Below are the code and all the weights of a small trained network. Each question names an input and a class and asks about switching units off, where a switched-off unit gives its printed mean instead of its output.

import numpy as np


def w(rows, s, z=0):
    codes = np.array(rows[::2]) - 128.0
    scale = np.full(codes.shape[1], s)
    scale[-1] = z or s
    return codes * scale


def norm(h):
    return h / np.sqrt((h * h).mean(-1, keepdims=True) + 1e-5)


def f(y):
    return y / 2 * (1 + np.tanh(0.7978845608 * (y + 0.044715 * y**3)))


def log_softmax(a):
    a = a - a.max(-1, keepdims=True)
    return a - np.log(np.exp(a).sum(-1, keepdims=True))


def net(x, mask):
    res = np.array(x, float).reshape(1, 6) / 4 @ E
    u = 0
    for l in range(4):
        y = f(norm(res) @ A[l][:, :-1].T + A[l][:, -1])
        res = res + np.where(mask[u : u + 14], y, B[l][:, -1]) @ B[l][:, :-1]
        u += 14
    return log_softmax(norm(res)[-1] @ U[:, :-1].T + U[:, -1])


A, B = {}, {}
E = w([
[157,114,41,3,117,204,142,96,132,162,34,125],'x0',
[69,56,112,166,106,141,107,155,220,135,129,204],'x1',
[145,81,173,91,155,214,139,170,111,131,99,184],'x2',
[166,134,97,98,223,137,138,96,193,57,149,122],'x3',
[151,162,160,127,205,118,164,189,142,129,127,135],'x4',
[83,132,82,134,110,193,146,153,123,104,125,142],'x5',
],0.0019)
A[0] = w([
[128,122,83,126,141,117,107,98,206,102,141,121,111],'L0N0',
[181,18,197,95,134,154,88,92,152,136,110,190,105],'L0N1',
[129,140,66,88,96,116,68,77,111,123,88,88,4],'L0N2',
[128,125,128,130,128,126,135,126,130,129,128,130,126],'L0N3',
[124,131,127,126,133,125,117,131,129,125,123,128,126],'L0N4',
[128,127,129,128,128,127,130,127,130,128,128,129,128],'L0N5',
[159,105,106,50,191,252,243,178,140,110,61,183,77],'L0N6',
[191,217,139,120,208,92,214,122,88,89,177,51,90],'L0N7',
[127,129,128,128,129,128,126,128,128,127,127,128,128],'L0N8',
[125,129,126,127,133,123,120,130,128,124,123,130,125],'L0N9',
[124,134,122,124,135,123,104,137,128,124,122,129,125],'L0N10',
[127,129,125,127,131,126,123,130,128,129,128,129,127],'L0N11',
[112,142,137,117,83,74,113,164,127,222,62,122,58],'L0N12',
[37,23,43,130,47,190,177,128,209,195,101,228,99],'L0N13',
],0.0019,0.0029)
B[0] = w([
[116,114,117,128,109,134,182,113,149,158,98,131,124],'L0N0',
[139,113,184,157,105,106,34,138,115,129,152,112,129],'L0N1',
[116,168,147,147,165,197,238,165,142,162,127,147,59],'L0N2',
[128,132,131,127,130,132,124,127,134,132,130,122,126],'L0N3',
[130,131,129,129,127,132,130,126,133,133,131,125,126],'L0N4',
[129,128,129,128,128,127,127,128,130,129,128,127,128],'L0N5',
[151,43,147,172,111,99,21,68,130,103,202,142,192],'L0N6',
[157,127,133,103,44,76,54,103,120,174,84,97,179],'L0N7',
[128,128,128,128,128,128,129,127,129,129,128,128,128],'L0N8',
[130,132,130,129,128,134,129,126,134,135,132,123,124],'L0N9',
[131,132,129,131,126,136,135,125,135,135,131,124,124],'L0N10',
[129,130,130,128,127,131,130,127,132,130,128,125,127],'L0N11',
[109,171,149,178,186,139,169,186,119,106,165,141,96],'L0N12',
[92,163,102,48,68,87,4,167,124,149,48,86,247],'L0N13',
],0.0022,0.0013)
A[1] = w([
[126,135,159,157,158,162,211,160,114,123,148,154,26],'L1N0',
[117,148,151,158,145,125,154,163,118,120,152,131,114],'L1N1',
[121,132,133,129,128,130,132,148,125,135,124,131,133],'L1N2',
[106,140,133,132,121,140,133,174,116,147,114,136,115],'L1N3',
[125,121,123,122,143,155,143,153,131,130,116,149,57],'L1N4',
[122,111,94,129,156,125,117,111,254,86,135,141,140],'L1N5',
[112,90,135,152,153,150,120,148,167,106,152,176,92],'L1N6',
[122,136,173,173,168,133,189,172,128,115,162,158,47],'L1N7',
[123,140,220,181,157,108,130,175,126,103,171,134,146],'L1N8',
[122,135,131,155,116,84,151,92,150,132,143,113,112],'L1N9',
[116,134,139,167,111,72,149,89,159,136,149,112,78],'L1N10',
[139,135,151,118,163,89,135,180,170,171,103,146,98],'L1N11',
[126,139,165,151,157,152,215,175,116,148,130,159,5],'L1N12',
[124,153,85,116,176,162,198,157,154,109,122,135,46],'L1N13',
],0.0055,0.0027)
B[1] = w([
[94,124,96,63,106,168,118,110,143,136,89,124,119],'L1N0',
[110,104,129,101,67,159,97,136,119,170,80,128,150],'L1N1',
[128,124,115,107,104,116,108,105,134,133,114,117,132],'L1N2',
[120,102,100,97,102,111,81,102,144,126,105,141,143],'L1N3',
[136,115,135,136,119,106,104,84,149,130,145,120,109],'L1N4',
[82,111,4,89,138,138,100,132,130,114,128,167,212],'L1N5',
[159,186,99,97,145,76,158,71,81,121,132,49,156],'L1N6',
[74,120,106,61,73,192,122,157,141,172,54,133,157],'L1N7',
[101,94,144,105,30,164,96,181,109,207,41,149,253],'L1N8',
[175,100,142,134,181,116,115,103,123,99,163,154,157],'L1N9',
[185,80,149,118,191,135,101,90,124,91,166,166,167],'L1N10',
[105,172,70,68,91,116,139,102,104,139,91,73,140],'L1N11',
[98,124,95,43,125,170,126,105,154,136,86,128,119],'L1N12',
[143,86,163,173,104,88,84,87,118,141,159,148,114],'L1N13',
],0.0036,0.0035)
A[2] = w([
[128,129,128,127,129,127,125,129,127,126,127,128,121],'L2N0',
[120,117,123,154,152,132,149,129,152,117,155,149,42],'L2N1',
[129,127,126,129,128,129,130,127,127,130,128,128,119],'L2N2',
[128,127,128,130,128,128,128,128,128,129,129,128,127],'L2N3',
[94,149,106,166,79,170,148,94,97,97,153,106,93],'L2N4',
[126,136,122,141,128,135,167,114,128,138,139,120,51],'L2N5',
[117,106,254,170,106,111,120,142,137,142,131,145,60],'L2N6',
[152,174,189,133,186,78,177,123,145,140,142,105,42],'L2N7',
[125,123,127,141,130,130,143,127,131,135,137,133,82],'L2N8',
[128,127,128,128,126,128,127,127,128,127,127,127,126],'L2N9',
[128,127,128,128,127,127,127,126,127,126,127,127,124],'L2N10',
[154,132,91,70,171,176,169,106,141,125,92,124,120],'L2N11',
[128,128,128,128,129,128,129,129,128,129,128,129,128],'L2N12',
[98,116,124,174,156,123,146,139,167,111,166,163,7],'L2N13',
],0.0045,0.0016)
B[2] = w([
[127,129,127,135,125,129,128,129,130,131,131,126,127],'L2N0',
[158,118,119,87,147,169,111,84,140,123,135,112,56],'L2N1',
[131,130,130,129,128,129,122,128,135,128,127,123,123],'L2N2',
[130,126,126,123,129,133,126,127,127,128,126,127,126],'L2N3',
[151,171,57,29,187,34,137,160,149,111,77,104,146],'L2N4',
[171,121,130,86,140,176,118,106,157,132,118,106,57],'L2N5',
[191,73,198,185,103,120,57,140,77,160,147,164,235],'L2N6',
[90,128,44,56,53,128,140,113,116,158,53,125,125],'L2N7',
[151,120,123,94,134,167,109,107,147,131,121,114,80],'L2N8',
[127,129,128,128,131,127,129,132,128,129,128,129,130],'L2N9',
[127,129,128,128,131,128,129,132,129,130,129,129,128],'L2N10',
[136,99,206,254,143,62,100,127,115,112,213,162,253],'L2N11',
[129,128,128,129,126,128,127,126,129,127,128,127,127],'L2N12',
[173,114,128,67,159,166,113,77,149,126,130,113,68],'L2N13',
],0.0027,0.0013)
A[3] = w([
[166,171,202,141,179,144,160,122,108,93,153,89,15],'L3N0',
[105,161,180,130,97,159,166,164,122,148,100,102,17],'L3N1',
[126,130,126,132,124,128,129,129,122,129,129,128,122],'L3N2',
[119,131,133,142,130,126,134,140,127,131,136,133,104],'L3N3',
[126,129,124,132,123,128,131,127,123,128,129,128,127],'L3N4',
[118,132,128,145,125,127,133,137,125,129,136,130,109],'L3N5',
[88,139,119,134,111,96,133,145,164,149,128,128,28],'L3N6',
[65,134,111,124,107,88,126,168,183,158,126,138,9],'L3N7',
[168,84,254,93,115,181,130,130,112,180,89,150,124],'L3N8',
[162,161,204,148,184,120,151,114,125,108,161,97,3],'L3N9',
[119,134,133,147,137,130,139,150,131,127,136,136,90],'L3N10',
[127,128,126,131,125,128,130,128,126,128,129,128,128],'L3N11',
[151,133,114,92,151,149,133,128,123,133,106,127,136],'L3N12',
[91,155,195,116,94,177,164,185,122,153,92,104,10],'L3N13',
],0.0036,0.0016)
B[3] = w([
[71,123,122,113,57,208,154,156,106,178,83,123,113],'L3N0',
[153,111,101,143,135,116,103,68,182,97,157,122,138],'L3N1',
[136,126,135,125,128,129,126,129,137,133,121,125,129],'L3N2',
[147,118,127,117,116,145,116,105,131,133,122,119,118],'L3N3',
[132,127,136,124,134,127,126,131,133,131,123,127,130],'L3N4',
[150,117,133,110,123,141,117,111,132,133,117,125,122],'L3N5',
[158,104,140,108,120,202,115,98,122,131,116,119,119],'L3N6',
[139,85,138,97,104,216,96,111,95,136,103,139,150],'L3N7',
[144,117,172,255,76,20,59,133,96,113,201,139,255],'L3N8',
[75,110,93,110,60,199,133,149,115,168,91,142,110],'L3N9',
[150,115,127,119,111,153,114,80,139,135,126,114,108],'L3N10',
[131,127,133,123,131,128,126,129,131,129,124,127,129],'L3N11',
[110,157,131,179,111,87,147,122,138,121,157,103,133],'L3N12',
[141,97,91,150,144,98,80,68,162,82,170,143,174],'L3N13',
],0.0026,0.0024)
U = w([
[137,114,101,127,203,114,127,94,155,79,175,144,148],'0',
[109,151,221,126,155,177,198,119,248,131,134,110,2],'1',
[138,126,176,138,161,211,174,115,129,111,151,121,50],'2',
[149,115,204,172,107,108,108,140,101,142,139,135,149],'3',
[115,149,213,129,150,194,193,111,248,133,132,101,19],'4',
[68,111,104,92,100,155,111,151,151,148,83,147,149],'5',
[148,191,127,106,137,115,198,116,110,135,109,73,122],'6',
],0.012,0.0061)

Each question gives the input, the list of numbers given to net, and the class t.
The units are the neurons (one row each of A and B). Each row of codes is followed by its name. A weight is (code - 128) times the scale printed after its matrix; where a second scale follows, it is the last column's (A, B and U).
mask holds one flag per neuron, layer by layer. A switched-off neuron (its flag False) gives its mean, the last column of its row in B, instead of its output. The means were averaged over made-up inputs and are rounded, as every weight is.
A unit's drop is (log p(t) with every unit on - log p(t) with that unit switched off) / (log p(t) with every unit on - log p(t) with every unit switched off).
The circuit of an input: a set's keep is (log p(t) with only the set's units on - log p(t) with every unit switched off) / (log p(t) with every unit on - log p(t) with every unit switched off). Starting from the 12 units with the biggest drops (on a tie, the unit counted first), units are removed one at a time, each time the one whose removal leaves the highest keep (on an exact tie, the one counted first), for as long as the keep stays at least 0.8.
circuit, biggest first: the units of the circuit, biggest drop first
most important unit: the unit with the biggest drop
k most important neurons: the k neurons with the biggest drops, biggest first
k most important neurons of layer l: the k neurons of layer l with the biggest drops, biggest first
drop of u: that unit's drop, to one decimal
input [8,7,5,-7,3,-3], class 3: circuit, biggest first : L1N5, L3N8
input [0,-7,1,8,-8,2], class 6: circuit, biggest first : L1N10, L3N13
input [2,2,6,5,5,-2], class 0: most important neuron : L1N5
input [0,-5,-6,-3,5,-3], class 6: 3 most important neurons : L2N7, L0N6, L1N8
input [-3,-1,6,4,-3,6], class 0: circuit, biggest first : L1N6, L1N8
input [1,8,-6,0,2,1], class 0: 3 most important neurons of layer 1 : L1N8, L1N7, L1N1
input [-3,-7,-3,4,-6,-7], class 6: circuit, biggest first : L3N8, L2N11
input [1,4,3,1,8,6], class 0: 3 most important neurons of layer 0 : L0N6, L0N13, L0N12
input [-6,4,-1,4,1,-3], class 5: circuit, biggest first : L1N8, L1N5
input [7,-1,-6,2,-2,-3], class 0: circuit, biggest first : L2N11, L1N8
input [4,-2,-3,1,1,0], class 6: 4 most important neurons : L1N8, L1N5, L3N8, L1N7
input [-5,3,3,6,2,-5], class 5: circuit, biggest first : L1N5, L1N8
input [8,-5,8,6,-7,-4], class 3: circuit, biggest first : L2N11, L3N8
input [3,2,-8,-5,8,-7], class 6: most important unit : L1N11
input [-4,-7,-4,6,-4,6], class 6: 3 most important neurons : L1N5, L0N6, L3N0
input [8,0,5,5,-2,8], class 0: 2 most important neurons : L1N8, L2N11
input [8,-4,3,4,1,1], class 2: 3 most important neurons of layer 3 : L3N0, L3N8, L3N9
input [3,-8,6,3,-3,2], class 2: 2 most important neurons : L1N8, L2N6
input [5,7,-6,-2,8,-8], class 0: 2 most important neurons : L1N8, L1N5
input [4,4,-7,-5,6,-6], class 6: 2 most important neurons : L1N11, L1N8
input [4,8,-5,0,2,-7], class 0: 3 most important neurons : L1N8, L1N7, L1N1
input [-2,-1,7,-1,5,0], class 5: 2 most important neurons : L1N8, L1N7
input [-3,5,4,7,-7,6], class 0: 2 most important neurons : L1N8, L1N6
input [7,-4,-2,-8,-3,-1], class 6: 2 most important neurons : L1N8, L2N6
input [7,-4,5,-2,0,6], class 3: most important neuron : L1N5
input [5,-6,5,-3,-7,-5], class 3: drop of L3N8 : 0.1
input [-2,2,8,-8,6,1], class 5: drop of L1N12 : 0.2
input [-6,4,0,7,1,-6], class 5: drop of L1N8 : 1.0
input [0,-7,-2,-6,-7,3], class 6: drop of L3N4 : 0.0
